Moves between items:
ZG ^ CH
ZG & GP
ZG % DM
ZG @ TB
ZG ~ JD
JZ ^ GR
JZ & FZ
JZ % JN
JZ @ LS
JZ ~ QD
NM ^ HM
NM & HS
NM % LL
NM @ ML
NM ~ TZ
TQ ^ ZC
TQ & MP
TQ % TC
TQ @ ZG
TQ ~ QP
JN ^ QC
JN & JZ
JN % HS
JN @ MT
JN ~ GR
LS ^ JG
LS & TH
LS % MT
LS @ TQ
LS ~ QH
RG ^ SJ
RG & ZM
RG % QL
RG @ TM
RG ~ GD
GG ^ TH
GG & DM
GG % RH
GG @ HQ
GG ~ BR
MP ^ QP
MP & BP
MP % TQ
MP @ GP
MP ~ MB
HM ^ CD
HM & TZ
HM % SD
HM @ DJ
HM ~ SC
NS ^ MD
NS & QB
NS % HG
NS @ QT
NS ~ CJ
FR ^ BP
FR & TB
FR % HQ
FR @ ZP
FR ~ NL
ZL ^ NM
ZL & RN
ZL % PN
ZL @ QC
ZL ~ HS
CN ^ QL
CN & NZ
CN % MZ
CN @ GD
CN ~ RG
QT ^ NF
QT & GJ
QT % NJ
QT @ PN
QT ~ PZ
RJ ^ CC
RJ & LL
RJ % QB
RJ @ CD
RJ ~ SD
TP ^ PN
TP & PH
TP % PZ
TP @ HS
TP ~ ZL
SC ^ PH
SC & ML
SC % CD
SC @ PF
SC ~ DJ
ZC ^ GG
ZC & QP
ZC % PG
ZC @ CH
ZC ~ DM
DM ^ BR
DM & ZG
DM % GG
DM @ FR
DM ~ CH
MR ^ CN
MR & HG
MR % QZ
MR @ ZM
MR ~ NZ
TC ^ PG
TC & TQ
TC % JB
TC @ DM
TC ~ ZC
QH ^ TC
QH & GB
QH % JG
QH @ QP
QH ~ TQ
CJ ^ NJ
CJ & CC
CJ % MD
CJ @ PZ
CJ ~ QT
PF ^ JN
PF & SN
PF % RN
PF @ QD
PF ~ JZ
SN ^ JZ
SN & JB
SN % PF
SN @ RH
SN ~ FZ
TT ^ TB
TT & RF
TT % JD
TT @ CN
TT ~ QZ
MZ ^ ZP
MZ & CN
MZ % NL
MZ @ SJ
MZ ~ QL
GB ^ TQ
GB & HQ
GB % QH
GB @ MB
GB ~ MP
QC ^ ML
QC & GR
QC % TZ
QC @ HT
QC ~ MF
QL ^ NQ
QL & RG
QL % ZP
QL @ TN
QL ~ SJ
HG ^ NZ
HG & NS
HG % MR
HG @ NJ
HG ~ MD
PG ^ RH
PG & ZC
PG % FZ
PG @ BR
PG ~ GG
MT ^ HT
MT & LS
MT % MF
MT @ TC
MT ~ JG
ZM ^ GD
ZM & NJ
ZM % RG
ZM @ ZR
ZM ~ GT
TM ^ NS
TM & ZR
TM % TN
TM @ CC
TM ~ QB
PN ^ LL
PN & ZL
PN % CR
PN @ TZ
PN ~ NM
NQ ^ RF
NQ & SJ
NQ % RT
NQ @ HG
NQ ~ CP
SJ ^ CP
SJ & GD
SJ % NQ
SJ @ NS
SJ ~ TN
ZP ^ RT
ZP & QL
ZP % DP
ZP @ CP
ZP ~ NQ
CR ^ RJ
CR & PN
CR % ZR
CR @ HM
CR ~ LL
GT ^ TM
GT & NF
GT % GD
GT @ RJ
GT ~ ZR
CH ^ HQ
CH & JD
CH % BR
CH @ NL
CH ~ FR
GD ^ TN
GD & GT
GD % SJ
GD @ QB
GD ~ TM
MF ^ CL
MF & MT
MF % ML
MF @ JB
MF ~ HT
QD ^ MT
QD & RH
QD % GR
QD @ QH
QD ~ LS
RT ^ TT
RT & NQ
RT % GP
RT @ MR
RT ~ RF
DJ ^ RN
DJ & CL
DJ % PH
DJ @ JZ
DJ ~ PF
CD ^ TP
CD & SC
CD % GJ
CD @ RN
CD ~ PH
NZ ^ RG
NZ & MD
NZ % CN
NZ @ GT
NZ ~ ZM
QB ^ CJ
QB & RJ
QB % NS
QB @ GJ
QB ~ CC
QZ ^ MZ
QZ & MR
QZ % TB
QZ @ RG
QZ ~ CN
TB ^ NL
TB & QZ
TB % FR
TB @ QL
TB ~ MZ
RH ^ LS
RH & GG
RH % QD
RH @ GB
RH ~ TH
GR ^ MF
GR & QD
GR % QC
GR @ JG
GR ~ MT
JD ^ FR
JD & TT
JD % CH
JD @ MZ
JD ~ TB
MD ^ ZM
MD & CJ
MD % NZ
MD @ NF
MD ~ NJ
FZ ^ QD
FZ & PG
FZ % JZ
FZ @ TH
FZ ~ RH
JG ^ JB
JG & QH
JG % HT
JG @ ZC
JG ~ TC
HQ ^ MP
HQ & FR
HQ % GB
HQ @ DP
HQ ~ BP
ZR ^ QB
ZR & CR
ZR % TM
ZR @ SD
ZR ~ RJ
BP ^ MB
BP & NL
BP % MP
BP @ RT
BP ~ DP
NJ ^ GT
NJ & QT
NJ % ZM
NJ @ CR
NJ ~ NF
TZ ^ SC
TZ & QC
TZ % HM
TZ @ CL
TZ ~ ML
RN ^ HS
RN & PF
RN % ZL
RN @ GR
RN ~ JN
GJ ^ PZ
GJ & CD
GJ % QT
GJ @ ZL
GJ ~ TP
GP ^ JD
GP & RT
GP % ZG
GP @ QZ
GP ~ TT
RF ^ QZ
RF & CP
RF % TT
RF @ NZ
RF ~ MR
MB ^ ZG
MB & DP
MB % QP
MB @ TT
MB ~ GP
QP ^ DM
QP & MB
QP % ZC
QP @ JD
QP ~ ZG
TN ^ HG
TN & TM
TN % CP
TN @ CJ
TN ~ NS
CP ^ MR
CP & TN
CP % RF
CP @ MD
CP ~ HG
SD ^ GJ
SD & HM
SD % CC
SD @ PH
SD ~ CD
NL ^ DP
NL & MZ
NL % BP
NL @ NQ
NL ~ ZP
DP ^ GP
DP & ZP
DP % MB
DP @ RF
DP ~ RT
CC ^ QT
CC & SD
CC % CJ
CC @ TP
CC ~ GJ
ML ^ DJ
ML & MF
ML % SC
ML @ SN
ML ~ CL
PH ^ ZL
PH & DJ
PH % TP
PH @ JN
PH ~ RN
LL ^ SD
LL & NM
LL % RJ
LL @ SC
LL ~ HM
TH ^ QH
TH & BR
TH % LS
TH @ MP
TH ~ GB
HS ^ TZ
HS & JN
HS % NM
HS @ MF
HS ~ QC
HT ^ SN
HT & JG
HT % CL
HT @ PG
HT ~ JB
PZ ^ CR
PZ & TP
PZ % NF
PZ @ NM
PZ ~ PN
CL ^ PF
CL & HT
CL % DJ
CL @ FZ
CL ~ SN
BR ^ GB
BR & CH
BR % TH
BR @ BP
BR ~ HQ
JB ^ FZ
JB & TC
JB % SN
JB @ GG
JB ~ PG
NF ^ ZR
NF & PZ
NF % GT
NF @ LL
NF ~ CR

The rows follow the links: the fewer symbols apart two items are, the more alike their rows tend to be.

Each row is also shifted at random along 4 hidden directions that mean nothing.

Name the item of each row.
-142 17 -11 8 33 -12 -39 -22 -23 41 31 -10 69 31 -19 20 -68 35 51 -35 45 -43 -29 -53 70 -53 -16 33 30 -1 53 25 25 36 -31 -37 -42 13 -49 26 -34 34 8 31 -52 -2 -16 20 0 -20 22 -62 -43 -26 19 -37 9 17 48 -10 -7 -40 39 -7 16 -41 -> MR
51 14 -20 36 0 -14 31 -29 1 -2 3 -43 10 -43 37 44 -52 44 60 -25 23 17 -33 19 60 -30 44 -1 -19 -81 -74 -11 14 60 -11 19 77 0 -8 14 51 7 -27 32 -10 3 -22 50 -13 7 25 25 25 1 23 -27 -64 44 -10 2 -72 -8 15 6 5 -34 -> FR
194 -1 31 10 88 48 31 -54 -43 0 -3 13 35 53 -23 36 -16 21 20 -17 54 -70 9 0 24 -61 -18 10 47 49 61 33 12 2 35 -6 -3 -2 -28 46 16 32 50 -44 -22 12 -32 -12 38 12 12 -68 -33 -22 -19 -28 50 -23 80 -13 -3 -41 51 16 -51 -20 -> TM
10 -11 -5 -29 -81 -2 -20 46 -15 8 -29 -30 -37 -21 -11 -33 43 -42 -18 22 -46 37 -7 -10 -55 38 -22 25 -13 -44 -31 -20 -14 -28 -35 18 0 -20 24 -28 1 -34 -39 -14 37 -2 29 -12 -13 2 8 39 -16 44 22 21 7 -22 -33 7 19 41 -15 -4 45 4 -> HT
-24 7 7 6 61 11 30 -40 1 -47 -6 37 26 29 4 20 -15 8 13 1 15 -41 21 55 29 -36 -12 -46 24 64 31 13 20 -9 63 -29 27 41 20 35 20 28 70 -9 -29 11 -12 -13 57 14 -17 -2 9 -71 -56 -37 18 14 20 -29 4 -31 -13 13 -24 10 -> ZM
49 13 -29 41 54 -7 36 -28 21 -23 -31 18 3 -17 29 18 -38 34 18 -18 27 -30 3 45 66 -26 14 -54 5 -3 10 29 18 23 37 9 -13 24 10 25 -17 41 47 23 22 3 -20 30 44 -10 -1 -6 8 -41 -48 -11 -13 54 4 -18 -38 -24 -23 6 -55 -12 -> QZ
-97 -10 42 -13 10 35 22 20 -16 8 38 -9 -43 45 30 -7 37 -8 -13 19 13 26 -5 -10 -47 32 11 27 -30 6 -10 -21 -25 1 -36 11 16 -50 -48 -24 27 -35 -61 -45 0 5 -38 -41 -19 20 8 -32 7 62 20 43 1 -25 10 -3 25 25 36 3 -65 -5 -> PF
86 6 -12 29 41 -38 -31 -30 44 46 44 -2 45 -21 -12 26 -64 45 1 -55 36 -39 -19 -60 68 -33 44 13 16 2 0 8 13 50 -3 -11 -44 16 -27 7 -21 34 7 50 -41 -12 15 57 -60 -24 -5 -29 4 -33 34 -15 -29 5 29 32 -35 -46 32 -23 5 -2 -> CN
28 -5 29 -13 0 41 32 32 1 5 23 6 -42 32 -13 -2 68 -27 -62 12 2 -1 23 3 -67 38 -16 0 -8 42 10 -3 -42 -28 -5 27 -28 -37 3 -30 21 -32 -8 -38 36 -3 -11 -38 -35 17 -31 -22 3 29 9 32 2 -32 21 24 39 27 46 9 -54 45 -> ML
-9 11 -37 39 5 -47 -10 2 66 24 7 -8 -5 -60 43 -5 -52 47 16 -32 10 19 -26 -18 57 14 62 -14 -28 -61 -38 -5 8 57 -31 13 -35 1 -17 -15 -34 10 -33 59 20 -3 -2 60 -32 -25 6 2 30 15 15 26 -55 42 -35 1 -49 -8 -28 -27 -22 -17 -> BP
22 -28 17 -28 -17 -3 1 24 45 -39 -12 47 -45 -1 14 -55 66 -43 -60 44 -49 36 29 33 -80 63 10 -31 -29 44 -13 -26 -16 -51 28 -2 5 5 26 -41 -22 -37 -2 -34 18 -3 26 -38 25 2 -26 40 40 19 -41 40 24 -42 -65 -10 47 29 -74 -13 -10 38 -> RN
5 18 -48 25 -29 -56 -56 14 41 70 18 -35 29 -57 -13 5 -56 36 2 -51 8 -8 -26 -74 57 -9 33 17 -2 -58 -16 14 0 50 -50 14 -83 -5 -7 -18 -45 20 -23 76 11 -20 19 71 -85 -39 -5 -11 -13 1 56 0 -50 24 4 44 -39 -14 21 -25 34 -10 -> JD
-40 -21 22 -22 -46 1 -23 31 -22 -7 -10 -17 -26 -1 18 -44 25 -26 8 40 -38 58 -14 0 -51 36 9 27 -30 -45 -36 -24 2 -14 -43 -2 47 -22 -23 -21 -1 -39 -61 -26 -2 1 5 -26 15 -1 38 26 5 65 9 30 16 -28 -44 -24 19 32 -35 3 36 -26 -> JZ
136 -16 39 -20 45 30 8 -12 -5 -11 1 43 -2 50 -23 -6 38 -25 -46 17 8 -35 31 3 -35 -3 -29 -7 28 79 54 18 -9 -46 35 -4 -32 5 4 11 -7 -1 43 -54 5 1 -1 -42 24 6 -25 -42 -15 -23 -28 2 55 -43 39 -4 40 -14 13 10 -37 28 -> GJ
136 -29 52 -40 3 48 -13 -1 -92 12 5 -21 18 58 -42 -5 29 -31 16 27 2 -13 -7 -41 -54 -20 -41 76 33 11 34 1 2 -38 -23 -13 26 -32 -40 21 8 -20 -22 -70 -32 9 -5 -50 23 12 38 -48 -55 47 22 -3 72 -71 51 -12 38 6 42 13 31 -32 -> NM
-110 0 21 -36 4 -12 -66 -1 -6 26 51 16 64 42 -57 5 -13 -17 -6 -3 -12 -29 -1 -58 -6 -28 -19 34 28 72 38 -12 12 -9 4 -51 -18 24 -24 2 -7 2 11 1 -89 -14 27 -14 -31 -3 -12 -28 -18 -34 29 -43 29 -47 29 20 41 -17 21 -9 68 14 -> NF
25 14 -12 30 61 -19 -20 -23 12 25 10 9 22 7 11 9 -66 46 31 -38 35 -40 -17 -31 67 -30 20 -2 11 -1 35 31 28 38 -9 -7 -58 9 -35 23 -51 40 15 29 -16 7 -22 27 21 -29 14 -61 -18 -21 -10 -9 15 23 30 -21 -29 -36 4 -4 -39 -43 -> QL
-8 -11 61 -18 52 6 10 -15 48 5 89 31 9 41 14 9 21 0 -44 4 13 -3 13 -20 -38 11 47 14 -17 78 -19 -39 -22 9 22 -14 26 -5 -42 -17 52 -26 -22 -31 -59 -8 -9 -30 -56 21 -35 -20 59 -7 19 11 -20 -61 14 31 25 -6 35 -14 -40 46 -> PN
-64 20 -17 0 2 1 -15 -28 -37 1 -10 -11 66 20 -50 34 -36 2 46 -22 16 -46 2 -13 44 -64 -45 4 51 28 46 17 21 -4 21 -31 12 41 17 39 12 39 58 22 -42 -4 21 11 17 2 0 -5 -41 -64 0 -69 13 17 41 -3 2 -26 23 17 69 -8 -> NZ
-167 24 -46 26 -50 -18 26 25 16 -26 -38 -21 -35 -45 32 0 5 -4 10 0 -20 35 3 57 15 17 -12 -46 -28 -46 -32 -1 -9 2 -3 19 15 12 48 -14 8 -2 0 42 52 -2 -5 21 12 2 -10 61 14 -14 -15 -3 -50 68 -50 1 -27 29 -26 11 10 8 -> DM
53 -4 -17 -7 -52 21 20 43 -51 -15 -77 -19 -64 -3 -5 -32 59 -36 -17 29 -21 29 12 29 -42 37 -53 -10 -4 -37 19 29 -15 -52 -22 40 -38 -29 32 -16 -38 -9 -7 -30 96 13 -12 -22 46 -2 11 12 -47 46 -21 39 40 18 -6 -17 22 47 -22 12 -19 -6 -> FZ
-99 -18 28 -18 6 -1 6 31 52 6 45 32 -48 24 22 -32 49 -20 -69 20 -15 28 20 -10 -61 67 31 -11 -37 52 -8 -20 -40 -18 -15 11 -44 -29 -25 -44 -13 -36 -35 -16 12 0 -9 -34 -35 1 -37 -19 35 32 2 59 -12 -30 -27 17 47 32 -2 -20 -71 33 -> QC
-56 2 16 -36 -10 -9 -44 3 16 23 40 23 52 31 -64 4 23 -31 -40 -2 -17 -38 25 -43 -27 -16 -28 18 36 78 40 -15 -3 -25 24 -33 -31 31 12 -2 1 1 32 -1 -55 -18 47 -18 -46 7 -33 -8 -12 -47 23 -42 18 -43 26 37 49 -13 23 -2 69 46 -> CC
-183 18 -56 15 -24 -40 -16 -7 -6 -29 -50 -5 18 -33 17 -19 -43 10 71 0 -29 20 -13 34 46 -9 -8 -30 0 -54 -4 5 40 13 -6 -30 21 38 20 21 -43 27 17 50 -7 2 8 26 62 -25 29 28 -13 -25 -37 -24 3 67 -55 -42 -23 -4 -74 -1 47 -49 -> NL
-161 21 30 -25 -65 70 37 19 -120 9 11 -87 -11 42 -24 47 42 -24 39 23 10 17 -14 -1 -38 -20 -60 63 6 -41 -21 -19 -32 -14 -41 16 86 -42 -2 8 119 -48 -47 -37 1 -2 -24 -37 -39 52 32 16 -38 45 68 -25 -16 -8 50 28 15 39 107 43 44 -7 -> SN
-2 33 -36 39 -26 3 56 12 23 8 -14 -40 -38 -46 11 43 5 20 -25 -28 21 3 10 40 32 -2 1 -36 -11 -41 -35 12 -31 21 7 53 -11 -4 53 -11 56 9 19 47 74 -6 -11 41 -58 14 -33 44 14 -25 15 -3 -81 62 -1 49 -53 14 53 11 -25 34 -> MP
-138 37 -31 25 -33 -8 0 -10 -45 9 -11 -56 33 -23 -11 44 -50 26 74 -28 13 -9 -25 3 64 -44 -24 16 14 -61 -9 13 13 28 -19 -6 28 16 10 22 33 25 7 45 -10 0 -6 32 -13 2 27 17 -24 -21 28 -53 -38 56 17 7 -47 -5 33 18 57 -28 -> DP
67 -27 34 -46 -20 22 -19 1 -50 -26 -15 6 7 29 -29 -20 41 -42 7 47 -42 24 3 -6 -65 10 -21 33 6 13 5 -26 14 -47 4 -27 54 -2 -2 9 2 -27 -15 -58 -28 1 20 -47 40 13 28 8 -15 34 -7 1 65 -58 -13 -26 49 14 -30 10 61 -7 -> PH
106 23 -50 24 -38 -33 -7 -9 10 7 -38 -19 25 -66 -27 29 -32 12 16 -28 -9 -18 -2 10 52 -33 -8 -24 15 -48 -18 10 9 12 16 12 -1 33 63 19 10 32 38 58 27 -3 39 59 -24 -7 -7 54 -10 -45 7 -43 -40 45 -4 25 -48 -19 -3 -9 66 11 -> TB
-110 7 -6 19 -17 -11 16 39 41 16 30 -10 -53 -19 54 -13 6 15 -27 -5 4 45 -9 0 -11 55 44 -10 -57 -38 -48 -19 -28 26 -40 27 -26 -44 -20 -47 -1 -30 -57 20 37 -6 -33 13 -51 -2 -9 2 43 45 25 55 -60 22 -35 17 -19 29 8 -18 -68 1 -> PG
69 -5 30 -34 9 34 -15 -28 -62 -8 9 -8 54 48 -70 29 8 -21 21 13 4 -41 7 -13 -12 -59 -49 40 53 48 36 -3 13 -24 31 -30 56 21 7 35 48 4 43 -33 -53 -2 24 -28 4 23 6 -6 -31 -36 18 -62 46 -48 55 8 27 -14 53 21 73 16 -> QT
-75 -10 -9 18 -23 -19 3 20 16 4 5 -18 -41 -31 56 -31 -7 17 17 3 -6 61 -32 3 -1 43 51 1 -48 -69 -54 -13 -3 37 -51 20 21 -25 -30 -27 -10 -22 -73 13 17 6 -20 9 -4 -12 31 20 26 64 10 44 -30 18 -57 -23 -25 21 -35 -16 -31 -37 -> QH

From each start, follow one symbol. Which item do you reach?
Answer with the item's name.
start -105 25 -13 -5 21 -3 -4 -19 5 -7 6 16 50 16 -35 33 -17 -2 6 -14 7 -47 23 10 36 -40 -33 -22 32 59 47 12 11 -5 45 -30 -12 45 31 26 18 32 64 23 -35 -1 15 0 1 8 -31 -5 -8 -83 -13 -60 3 15 33 16 6 -21 24 3 37 28
~ -> NS
start -9 21 -26 40 21 25 22 -7 -62 28 -38 -48 -23 7 12 18 -32 39 45 -34 57 -27 -30 -10 61 -26 -24 12 7 -64 34 50 -1 31 -49 33 -56 -36 -28 25 -27 36 -11 17 63 10 -63 26 20 -12 32 -57 -61 26 2 10 -3 58 55 -15 -41 -3 59 13 -60 -62
^ -> ZG
start -43 8 -8 16 -28 25 18 8 -62 6 -26 -63 -32 -4 26 8 -7 14 55 5 15 32 -32 5 4 -1 -7 35 -17 -95 -32 6 0 20 -60 24 34 -42 -26 4 16 -14 -59 -2 27 13 -36 5 13 6 52 -6 -35 69 20 17 -5 17 1 -16 -30 24 25 15 -9 -57
& -> BR
start 70 -19 36 6 87 -12 3 -54 51 -31 41 57 32 16 34 6 -26 23 8 3 11 -14 -2 14 23 -19 56 -22 -3 47 -9 -24 29 25 46 -41 57 32 -38 21 11 17 15 -19 -79 4 -6 -10 40 -2 1 -18 55 -32 -35 -5 11 -30 -8 -31 -8 -42 -38 -12 -34 -7
@ -> RJ
start 76 5 -24 13 -68 -3 16 13 -30 3 -25 -66 -19 -52 6 14 -5 3 29 -5 -11 30 -22 8 10 -4 7 24 -9 -104 -70 -9 -5 14 -22 33 56 -19 22 -5 45 -16 -35 22 36 -2 10 33 -29 9 28 56 -2 38 45 -5 -43 19 -15 20 -41 25 21 5 53 -12
& -> QP
start -152 -25 56 -30 58 29 -9 -10 -19 -26 45 35 2 82 26 -25 12 -2 10 41 10 1 -7 -12 -43 11 8 27 -8 62 38 -18 11 -7 -7 -45 26 -13 -76 1 -14 -18 -26 -62 -65 12 -39 -72 61 2 21 -59 8 33 -26 25 60 -48 6 -51 56 1 -24 4 -54 -38
@ -> HS
start 67 -12 25 -40 -44 17 -5 26 -2 -7 4 7 -8 12 -39 -11 57 -53 -47 27 -32 10 25 -7 -71 23 -25 15 2 35 -7 -23 -20 -51 18 2 22 -6 29 -18 33 -37 1 -35 -2 -8 38 -36 -30 18 -22 32 3 5 23 -2 12 -49 -6 31 44 26 12 4 46 50
^ -> SC
start 8 28 -27 47 19 35 46 9 -60 15 -60 -39 -35 7 20 20 -18 25 24 -27 49 -18 -16 15 45 -21 -32 -4 8 -57 42 63 -11 14 -36 41 -60 -34 3 26 -19 28 11 8 92 16 -60 18 30 -5 21 -41 -62 16 -15 15 -2 62 48 -15 -32 3 44 20 -74 -50
@ -> NL
start 72 -28 6 -38 -33 -6 -34 38 17 2 -23 44 -33 6 -29 -61 62 -60 -72 32 -48 19 31 -13 -78 55 -24 -6 -3 49 35 0 -9 -65 6 2 -69 -1 28 -27 -68 -20 7 -31 34 1 36 -32 10 -11 -27 4 -12 25 -25 41 58 -45 -30 1 66 30 -51 -14 18 30
% -> NM
start 69 4 -11 8 38 -12 12 -36 37 -26 -3 39 36 -12 -28 22 -18 4 -17 -12 5 -36 22 29 29 -36 1 -43 23 62 20 0 10 -5 69 -16 2 49 34 22 16 35 70 16 -21 -5 26 8 5 3 -38 14 19 -80 -29 -41 -8 6 16 13 -9 -32 -13 5 13 45
@ -> QB
start -41 18 -4 21 -25 20 34 47 1 37 17 -36 -59 1 5 17 34 -2 -58 -17 22 1 10 -10 -18 31 -14 5 -21 -17 -8 18 -55 1 -41 53 -71 -51 4 -32 23 -19 -25 11 77 -4 -30 6 -85 10 -33 -8 -9 29 43 36 -52 19 24 55 -6 37 89 0 -72 34
% -> MT
start -78 35 -8 37 56 18 52 -35 1 6 26 -15 24 17 14 63 -49 46 32 -42 57 -41 -2 21 78 -52 4 -17 9 13 8 15 -3 47 26 4 12 9 -3 26 50 34 32 28 -8 8 -46 29 -16 16 -9 -23 6 -51 4 -36 -48 50 51 14 -48 -32 60 17 -52 -3
% -> TT
start 55 -27 15 -37 8 -22 -39 -8 42 -28 -7 68 21 11 -28 -39 21 -35 -43 30 -43 -6 26 7 -39 19 -9 -24 19 75 31 -17 17 -47 48 -35 -11 45 19 2 -45 3 43 -21 -37 -5 46 -26 38 -5 -28 18 18 -36 -46 -5 55 -43 -28 -21 49 -15 -85 -12 41 37
^ -> CC
start 70 -25 28 -49 -39 10 -20 18 -25 -9 -11 8 3 15 -38 -25 51 -46 -23 34 -39 13 12 -11 -69 17 -25 27 14 23 1 -17 -5 -54 9 -6 30 0 13 -7 9 -30 -8 -43 -9 -1 34 -36 3 16 3 20 -12 16 6 -3 44 -59 -12 3 49 18 -17 1 56 27
@ -> PF
start -43 26 -20 49 10 -4 59 -9 36 -1 17 -26 -29 -37 54 40 -31 40 13 -27 29 16 -14 36 53 -9 49 -36 -35 -51 -60 -12 -18 59 -2 34 36 -8 6 -3 56 5 -18 35 26 0 -26 41 -34 5 -7 20 43 -6 12 7 -85 59 -14 18 -71 3 32 3 -61 -2
@ -> TB
